Below are the code and all the weights of a small trained network. Each question names an input and a class and asks about switching units off, where a switched-off unit gives its printed mean instead of its output.

import numpy as np


def w(rows, s, z=0):
    codes = np.array(rows[::2]) - 128.0
    scale = np.full(codes.shape[1], s)
    scale[-1] = z or s
    return codes * scale


def norm(h):
    return h / np.sqrt((h * h).mean(-1, keepdims=True) + 1e-5)


def f(y):
    return y / 2 * (1 + np.tanh(0.7978845608 * (y + 0.044715 * y**3)))


def log_softmax(a):
    a = a - a.max(-1, keepdims=True)
    return a - np.log(np.exp(a).sum(-1, keepdims=True))


def net(x, mask):
    res = np.array(x, float).reshape(1, 5) / 4 @ E
    u = 0
    for l in range(3):
        y = f(norm(res) @ A[l][:, :-1].T + A[l][:, -1])
        res = res + np.where(mask[u : u + 12], y, B[l][:, -1]) @ B[l][:, :-1]
        u += 12
    return log_softmax(norm(res)[-1] @ U[:, :-1].T + U[:, -1])


A, B = {}, {}
E = w([
[133,78,119,128,139,96,140,164,66,146],'x0',
[171,161,78,105,66,130,122,126,122,204],'x1',
[123,157,120,86,174,134,130,213,158,143],'x2',
[4,121,239,250,11,122,220,221,180,213],'x3',
[103,183,141,152,157,148,122,115,65,148],'x4',
],0.012)
A[0] = w([
[125,201,141,133,124,130,140,54,211,104,67],'0.n0',
[167,171,85,100,74,123,138,110,126,208,46],'0.n1',
[67,89,187,159,207,126,123,121,140,37,8],'0.n2',
[128,167,117,104,184,129,115,221,170,149,20],'0.n3',
[119,216,146,128,120,155,90,97,218,114,47],'0.n4',
[140,38,125,123,120,98,97,194,63,155,52],'0.n5',
[155,155,97,109,61,124,96,126,114,210,49],'0.n6',
[123,85,133,174,95,129,118,38,107,124,30],'0.n7',
[132,97,136,147,80,121,118,59,108,121,51],'0.n8',
[136,60,120,122,153,102,158,154,19,157,82],'0.n9',
[160,5,103,92,78,108,117,143,235,106,19],'0.n10',
[82,239,151,159,174,146,114,110,14,159,23],'0.n11',
],0.018,0.014)
B[0] = w([
[56,184,77,156,152,217,123,126,99,118,214],'0.n0',
[164,52,114,138,172,128,141,222,117,95,235],'0.n1',
[200,6,94,157,130,120,147,253,97,98,222],'0.n2',
[101,153,172,5,109,115,192,168,77,131,196],'0.n3',
[47,131,64,158,136,202,163,96,150,107,209],'0.n4',
[37,141,66,154,156,199,167,88,116,130,194],'0.n5',
[155,36,128,164,119,113,143,195,105,73,228],'0.n6',
[128,155,153,69,68,108,176,118,69,100,184],'0.n7',
[125,157,147,61,90,118,176,138,83,123,176],'0.n8',
[67,173,86,148,128,218,111,117,131,77,227],'0.n9',
[232,218,158,174,149,85,203,104,215,147,254],'0.n10',
[225,206,167,163,143,77,208,91,219,144,245],'0.n11',
],0.032,0.0065)
A[1] = w([
[99,109,90,124,118,97,110,106,152,141,4],'1.n0',
[133,123,151,148,13,74,102,71,29,103,84],'1.n1',
[32,113,219,206,26,110,80,185,179,216,165],'1.n2',
[161,152,146,168,171,79,160,86,167,191,41],'1.n3',
[93,147,165,6,75,101,161,149,93,103,13],'1.n4',
[180,66,125,156,111,134,72,203,133,126,37],'1.n5',
[163,116,133,66,196,97,39,74,81,128,98],'1.n6',
[197,147,68,79,199,125,6,56,123,109,125],'1.n7',
[97,112,166,158,75,89,77,147,163,164,54],'1.n8',
[133,102,109,123,117,119,117,73,109,136,67],'1.n9',
[102,114,167,142,99,111,102,138,152,152,86],'1.n10',
[80,145,143,35,150,109,109,196,160,190,43],'1.n11',
],0.021,0.0035)
B[1] = w([
[194,119,113,116,92,104,187,136,163,108,120],'1.n0',
[83,144,159,2,178,123,153,165,150,179,159],'1.n1',
[136,45,39,79,157,87,124,39,122,193,215],'1.n2',
[159,172,186,165,174,109,39,61,139,137,254],'1.n3',
[150,181,182,31,119,152,55,110,54,127,223],'1.n4',
[155,108,152,155,156,101,60,157,72,71,251],'1.n5',
[132,80,75,133,128,116,114,104,138,215,171],'1.n6',
[85,49,123,110,110,85,149,68,126,216,225],'1.n7',
[104,87,113,135,76,135,124,70,128,157,143],'1.n8',
[168,148,73,79,131,100,149,108,135,127,125],'1.n9',
[112,93,117,112,82,119,150,155,199,217,136],'1.n10',
[114,143,162,93,58,118,166,113,79,99,168],'1.n11',
],0.022,0.01)
A[2] = w([
[85,111,169,147,60,137,78,153,180,119,59],'2.n0',
[120,137,171,118,67,168,81,152,193,93,36],'2.n1',
[80,149,119,136,69,96,79,150,179,133,58],'2.n2',
[78,153,115,137,62,104,48,156,173,133,71],'2.n3',
[72,120,164,129,31,129,20,161,225,92,65],'2.n4',
[80,145,108,144,40,126,46,203,207,167,50],'2.n5',
[58,144,104,163,66,174,53,138,74,150,57],'2.n6',
[81,132,111,126,25,120,56,172,183,136,25],'2.n7',
[111,122,136,145,14,131,59,185,187,172,2],'2.n8',
[99,102,153,134,3,113,66,169,151,186,44],'2.n9',
[68,139,144,147,41,88,89,143,158,126,61],'2.n10',
[30,120,139,131,49,82,78,181,172,145,63],'2.n11',
],0.023,0.0037)
B[2] = w([
[108,121,126,100,108,97,200,133,162,110,110],'2.n0',
[223,135,101,107,174,213,148,109,90,80,113],'2.n1',
[192,114,94,85,236,169,253,125,106,174,109],'2.n2',
[147,99,165,140,134,153,202,181,150,197,110],'2.n3',
[154,93,139,135,147,165,196,126,128,174,117],'2.n4',
[154,102,174,128,157,118,146,151,134,110,118],'2.n5',
[134,140,136,161,146,119,139,101,152,123,253],'2.n6',
[114,129,116,146,80,108,121,148,145,92,113],'2.n7',
[131,139,132,141,93,136,109,151,136,125,117],'2.n8',
[126,129,94,157,129,199,145,122,133,150,177],'2.n9',
[126,133,163,145,147,129,250,75,126,109,110],'2.n10',
[133,114,94,153,131,123,143,112,109,87,126],'2.n11',
],0.033,0.0038)
U = w([
[179,20,107,167,156,85,135,220,87,84,138],'0',
[101,72,95,118,130,78,71,37,123,212,172],'1',
[204,220,178,183,151,65,196,91,223,149,127],'2',
[2,167,45,161,131,226,151,97,137,97,111],'3',
[123,177,177,28,95,113,170,148,58,130,171],'4',
[110,161,154,157,143,131,55,118,109,101,254],'5',
[90,125,175,153,50,128,64,154,139,159,20],'6',
[93,127,167,156,45,115,60,168,166,162,27],'7',
],0.015,0.008)

Each question gives the input, the list of numbers given to net, and the class t.
The units are the neurons (one row each of A and B). Each row of codes is followed by its name. A weight is (code - 128) times the scale printed after its matrix; where a second scale follows, it is the last column's (A, B and U).
mask holds one flag per neuron, layer by layer. A switched-off neuron (its flag False) gives its mean, the last column of its row in B, instead of its output. The means were averaged over made-up inputs and are rounded, as every weight is.
A unit's drop is (log p(t) with every unit on - log p(t) with that unit switched off) / (log p(t) with every unit on - log p(t) with every unit switched off).
The circuit of an input: a set's keep is (log p(t) with only the set's units on - log p(t) with every unit switched off) / (log p(t) with every unit on - log p(t) with every unit switched off). Starting from the 12 units with the biggest drops (on a tie, the unit counted first), units are removed one at a time, each time the one whose removal leaves the highest keep (on an exact tie, the one counted first), for as long as the keep stays at least 0.8.
units of the circuit, in order: the units of the circuit, biggest drop first
most important unit: the unit with the biggest drop
k most important neurons: the k neurons with the biggest drops, biggest first
k most important neurons of layer l: the k neurons of layer l with the biggest drops, biggest first
input [-8,3,3,-6,1], class 3: units of the circuit, in order	0.n4
input [-8,-3,-8,0,-5], class 3: 3 most important neurons	0.n0; 0.n4; 0.n3
input [6,0,-8,-4,-3], class 4: 2 most important neurons	0.n7; 0.n8
input [6,-1,-4,-6,3], class 1: 4 most important neurons	1.n7; 0.n4; 0.n0; 0.n6
input [1,6,5,-8,2], class 1: 2 most important neurons	1.n7; 0.n2
input [-3,8,-7,-8,-8], class 0: 3 most important neurons of layer 0	0.n1; 0.n11; 0.n6
input [1,8,-5,-8,6], class 0: 2 most important neurons	0.n1; 0.n6
input [8,-7,3,4,6], class 3: 2 most important neurons of layer 0	0.n9; 0.n5
input [-8,-7,1,2,-6], class 3: 2 most important neurons	0.n0; 0.n4
input [3,5,5,-7,4], class 1: 2 most important neurons	0.n2; 1.n7
input [-1,0,-8,-1,-7], class 4: 2 most important neurons of layer 1	1.n4; 1.n1
input [3,-7,-8,-8,8], class 1: 4 most important neurons of layer 0	0.n10; 0.n6; 0.n1; 0.n3
input [5,3,-8,-6,-8], class 2: 2 most important neurons of layer 0	0.n10; 0.n3
input [-4,-7,-6,2,-3], class 0: most important unit	0.n2
input [3,-3,6,3,-5], class 4: 3 most important neurons	0.n3; 0.n11; 1.n4
input [8,3,-8,0,-3], class 3: 3 most important neurons of layer 0	0.n9; 0.n5; 0.n3
input [0,-7,8,-5,0], class 4: 2 most important neurons of layer 1	1.n4; 1.n11
input [0,-6,8,7,-1], class 4: 2 most important neurons	0.n3; 1.n4
input [0,5,-8,2,-6], class 4: 3 most important neurons of layer 0	0.n7; 0.n8; 0.n11
input [5,0,8,3,-3], class 4: units of the circuit, in order	0.n3
input [2,5,7,-1,2], class 4: 3 most important neurons	0.n3; 1.n4; 0.n2
input [-7,-3,-4,-2,-5], class 3: 2 most important neurons	0.n0; 0.n4
input [-8,-3,8,7,-4], class 3: 3 most important neurons of layer 0	0.n4; 0.n7; 0.n8
input [-5,-1,6,3,-1], class 4: 2 most important neurons	0.n3; 1.n4
